Below are the code and all the weights of a small trained network. Each question names an input and a target symbol and asks about switching units off, where a switched-off unit gives its printed mean instead of its output.

import numpy as np


def w(rows, s, z=0):
    codes = np.array(rows[::2]) - 128.0
    scale = np.full(codes.shape[1], s)
    scale[-1] = z or s
    return codes * scale


def norm(h):
    return h / np.sqrt((h * h).mean(-1, keepdims=True) + 1e-5)


def softmax(a):
    e = np.exp(a - a.max(-1, keepdims=True))
    return e / e.sum(-1, keepdims=True)


def log_softmax(a):
    a = a - a.max(-1, keepdims=True)
    return a - np.log(np.exp(a).sum(-1, keepdims=True))


def net(x, mask):
    ids = ['βγζηθω'.index(c) for c in x.split()]
    T = len(ids)
    res = E[ids] + P[:T]
    u = 0
    for l in range(2):
        r = norm(res)
        for j in range(3):
            rows = slice(2 * j, 2 * j + 2)
            q, k, v = (r @ M[l][rows].T for M in (Q, K, V))
            z = softmax(np.where(np.tri(T) > 0, q @ k.T / 2**0.5, -1e9)) @ v
            o = O[l][rows]
            res = res + np.where(mask[u + j], z, o[:, -1]) @ o[:, :-1]
        u += 3
    return log_softmax(norm(res)[-1] @ U[:, :-1].T + U[:, -1])


Q, K, V, O = {}, {}, {}, {}
E = w([
[127,120,61,171,78,67,127,103,120,161,94,155],'β',
[158,84,68,140,154,80,134,144,167,2,99,70],'γ',
[94,154,97,83,107,141,108,104,128,173,174,21],'ζ',
[133,171,119,140,131,113,131,175,190,177,159,76],'η',
[155,112,146,94,123,118,151,149,49,148,146,104],'θ',
[144,124,152,107,80,163,73,186,175,171,99,112],'ω',
],0.0086)
P = w([
[120,135,186,120,120,96,93,142,142,121,125,155],'0',
[179,189,99,132,155,145,141,134,85,133,58,115],'1',
[143,98,138,67,219,87,119,153,169,155,199,142],'2',
[254,194,134,102,52,115,51,127,134,127,133,61],'3',
[149,148,74,129,142,161,167,164,75,146,47,141],'4',
[128,77,156,71,195,92,134,147,149,157,181,129],'5',
[238,181,128,143,41,125,51,101,128,113,139,76],'6',
[108,126,58,161,110,187,184,183,82,125,59,140],'7',
[117,71,179,67,195,86,133,126,144,164,170,117],'8',
[184,175,201,190,83,172,75,93,141,89,135,104],'9',
[92,113,66,141,84,178,195,186,95,151,104,119],'10',
],0.0084)
Q[0] = w([
[126,158,110,219,100,145,100,62,132,107,76,176],'L0H0',
[195,101,114,177,55,85,79,110,112,105,130,110],'L0H0',
[75,132,126,140,100,153,129,55,141,61,126,191],'L0H1',
[224,180,229,164,81,123,2,108,156,100,155,103],'L0H1',
[112,106,122,152,191,66,201,191,130,114,120,167],'L0H2',
[161,66,232,105,180,62,222,135,77,55,149,172],'L0H2',
],0.0077)
K[0] = w([
[99,133,32,86,19,75,148,195,124,142,81,165],'L0H0',
[49,146,80,112,159,155,161,201,99,97,106,91],'L0H0',
[104,98,121,165,76,97,78,111,137,79,89,156],'L0H1',
[29,111,28,209,141,252,252,187,100,114,71,130],'L0H1',
[96,80,144,118,173,44,103,86,197,178,212,143],'L0H2',
[126,3,196,45,179,50,172,147,166,100,147,107],'L0H2',
],0.0075)
V[0] = w([
[102,89,92,170,152,248,189,142,118,106,114,107],'L0H0',
[196,173,254,131,161,179,107,120,143,44,166,74],'L0H0',
[136,201,185,111,147,194,115,169,140,161,177,159],'L0H1',
[125,201,78,188,64,107,204,128,75,225,145,216],'L0H1',
[52,87,114,62,184,73,106,116,191,183,124,160],'L0H2',
[121,52,94,91,179,146,138,130,111,103,116,100],'L0H2',
],0.0048)
O[0] = w([
[145,148,171,89,2,83,158,168,102,94,119,107,3],'L0H0',
[153,136,113,193,133,190,109,112,138,68,143,228,149],'L0H0',
[73,177,164,197,123,119,155,96,132,55,183,86,188],'L0H1',
[191,63,121,182,105,227,156,66,164,124,96,141,135],'L0H1',
[181,203,163,179,52,173,185,92,170,100,123,148,120],'L0H2',
[101,154,105,80,87,150,60,115,189,93,77,197,150],'L0H2',
],0.0052,0.0033)
Q[1] = w([
[165,148,165,155,77,108,62,175,171,108,114,23],'L1H0',
[117,132,103,72,110,126,98,157,124,119,156,49],'L1H0',
[109,162,150,77,189,208,196,166,93,103,112,172],'L1H1',
[90,98,206,83,136,84,98,92,159,70,174,201],'L1H1',
[98,100,159,80,176,156,186,117,119,139,200,254],'L1H2',
[53,144,95,120,159,189,205,166,88,155,110,161],'L1H2',
],0.0092)
K[1] = w([
[91,103,91,160,46,183,133,154,90,97,59,47],'L1H0',
[68,80,113,103,126,181,147,148,70,105,151,125],'L1H0',
[161,160,126,80,121,146,183,80,132,69,179,209],'L1H1',
[142,162,112,128,255,122,77,93,133,162,135,171],'L1H1',
[168,185,217,89,212,122,76,83,178,167,156,114],'L1H2',
[159,75,222,77,99,72,111,39,132,96,137,155],'L1H2',
],0.0086)
V[1] = w([
[137,171,128,108,198,214,127,52,1,115,132,47],'L1H0',
[187,121,165,108,38,131,39,139,45,116,113,108],'L1H0',
[66,209,88,152,81,174,113,195,57,240,123,146],'L1H1',
[234,176,86,130,186,237,133,228,45,115,91,64],'L1H1',
[169,165,102,206,119,119,208,133,55,146,54,206],'L1H2',
[117,88,66,167,164,25,151,131,234,45,109,118],'L1H2',
],0.0047)
O[1] = w([
[153,81,255,119,108,79,163,131,183,67,155,130,217],'L1H0',
[125,158,162,206,196,137,178,130,180,124,209,106,94],'L1H0',
[118,106,32,101,174,125,105,163,90,165,106,204,168],'L1H1',
[82,188,38,173,111,165,167,105,64,177,103,168,253],'L1H1',
[86,107,174,133,209,88,63,180,179,86,179,157,134],'L1H2',
[112,106,158,157,147,141,213,149,161,182,198,49,93],'L1H2',
],0.0071,0.0069)
U = w([
[226,2,110,121,172,200,130,105,179,182,82,131,45],'β',
[59,84,122,34,187,72,133,205,99,185,153,78,72],'γ',
[220,161,172,47,36,98,141,91,113,108,60,86,19],'ζ',
[119,146,154,217,92,159,221,84,168,131,191,83,160],'η',
[86,99,162,120,154,124,66,134,175,38,140,207,254],'θ',
[101,204,65,153,105,182,93,101,88,142,110,202,179],'ω',
],0.0053,0.0024)

Each question gives the input, a string of symbols that net reads in full, and the target symbol t.
The units are the heads (2 rows each of Q, K, V and O). Each row of codes is followed by its name. A weight is (code - 128) times the scale printed after its matrix; where a second scale follows, it is the last column's (O and U).
mask holds one flag per head, layer by layer. A switched-off head (its flag False) gives its mean, the last column of its rows in O, instead of its output. The means were averaged over made-up inputs and are rounded, as every weight is.
A unit's drop is (log p(t) with every unit on - log p(t) with that unit switched off) / (log p(t) with every unit on - log p(t) with every unit switched off).
The circuit of an input: a set's keep is (log p(t) with only the set's units on - log p(t) with every unit switched off) / (log p(t) with every unit on - log p(t) with every unit switched off). Starting from all 6 units, units are removed one at a time, each time the one whose removal leaves the highest keep (on an exact tie, the one counted first), for as long as the keep stays at least 0.8.
units of the circuit, in order: the units of the circuit, biggest drop first
unit that matters most: the unit with the biggest drop
which heads matter: for each layer, one digit per head in row order, 1 if its drop is at least 0.15 and else 0, layers parted by /
drop when u is switched off: that unit's drop, to one decimal
input θ η θ θ η η ζ ζ θ η, target ζ: unit that matters most	L0H0
input ζ η η θ θ θ β η, target γ: units of the circuit, in order	(L0H0; L0H2; L1H1)
input θ ζ γ θ γ ζ θ θ β, target ω: which heads matter	001 / 100
input θ θ θ ζ θ θ η, target θ: which heads matter	000 / 001
input ω θ ζ θ η θ ω, target η: units of the circuit, in order	(L1H0; L0H0)
input θ θ ζ β γ ω ζ, target γ: units of the circuit, in order	(L1H2; L0H2)
input ζ η θ ω, target η: units of the circuit, in order	(L1H0; L0H1; L0H2)
input β β θ γ, target β: which heads matter	110 / 000
input ω ω θ θ η ω, target β: which heads matter	010 / 000
input θ θ ζ β η, target γ: units of the circuit, in order	(L0H2; L0H1)
input γ ω θ θ, target ω: units of the circuit, in order	(L1H1; L0H0)
input θ η θ θ, target η: which heads matter	000 / 100
input ω ζ ω, target β: units of the circuit, in order	(L1H2; L0H0; L1H1)
input ζ η θ θ, target η: units of the circuit, in order	(L1H0; L0H1)
input ω θ θ θ η θ γ, target η: units of the circuit, in order	(L0H0; L1H0; L0H1)
input θ ω η γ θ ζ ζ ζ η, target η: units of the circuit, in order	(L0H2)
input β θ ζ β ω η ω ω, target γ: which heads matter	011 / 000
input θ ζ θ θ γ ζ β β θ θ, target β: which heads matter	010 / 000
input θ η θ β, target η: which heads matter	010 / 100
input θ θ ζ θ θ ζ β, target θ: units of the circuit, in order	(L1H2)
input θ η θ β ζ η θ ζ θ, target ζ: which heads matter	001 / 011
input θ θ γ θ ζ β η ω, target γ: which heads matter	101 / 001
input θ θ ζ β θ θ θ ζ θ ζ, target ζ: which heads matter	100 / 000
input η ω θ β η γ β, target η: which heads matter	110 / 100
input ω γ ζ ζ θ γ θ γ θ θ, target γ: units of the circuit, in order	(L1H2; L0H1)
input θ θ ζ θ η ζ η η γ ζ ζ, target η: which heads matter	101 / 011
input θ γ ζ θ ζ θ θ ζ η ω, target ζ: drop when L0H0 is switched off	0.9
input θ θ θ β, target θ: drop when L1H0 is switched off	0.1
input ζ θ β θ θ θ θ ζ γ γ, target ζ: drop when L0H0 is switched off	0.9
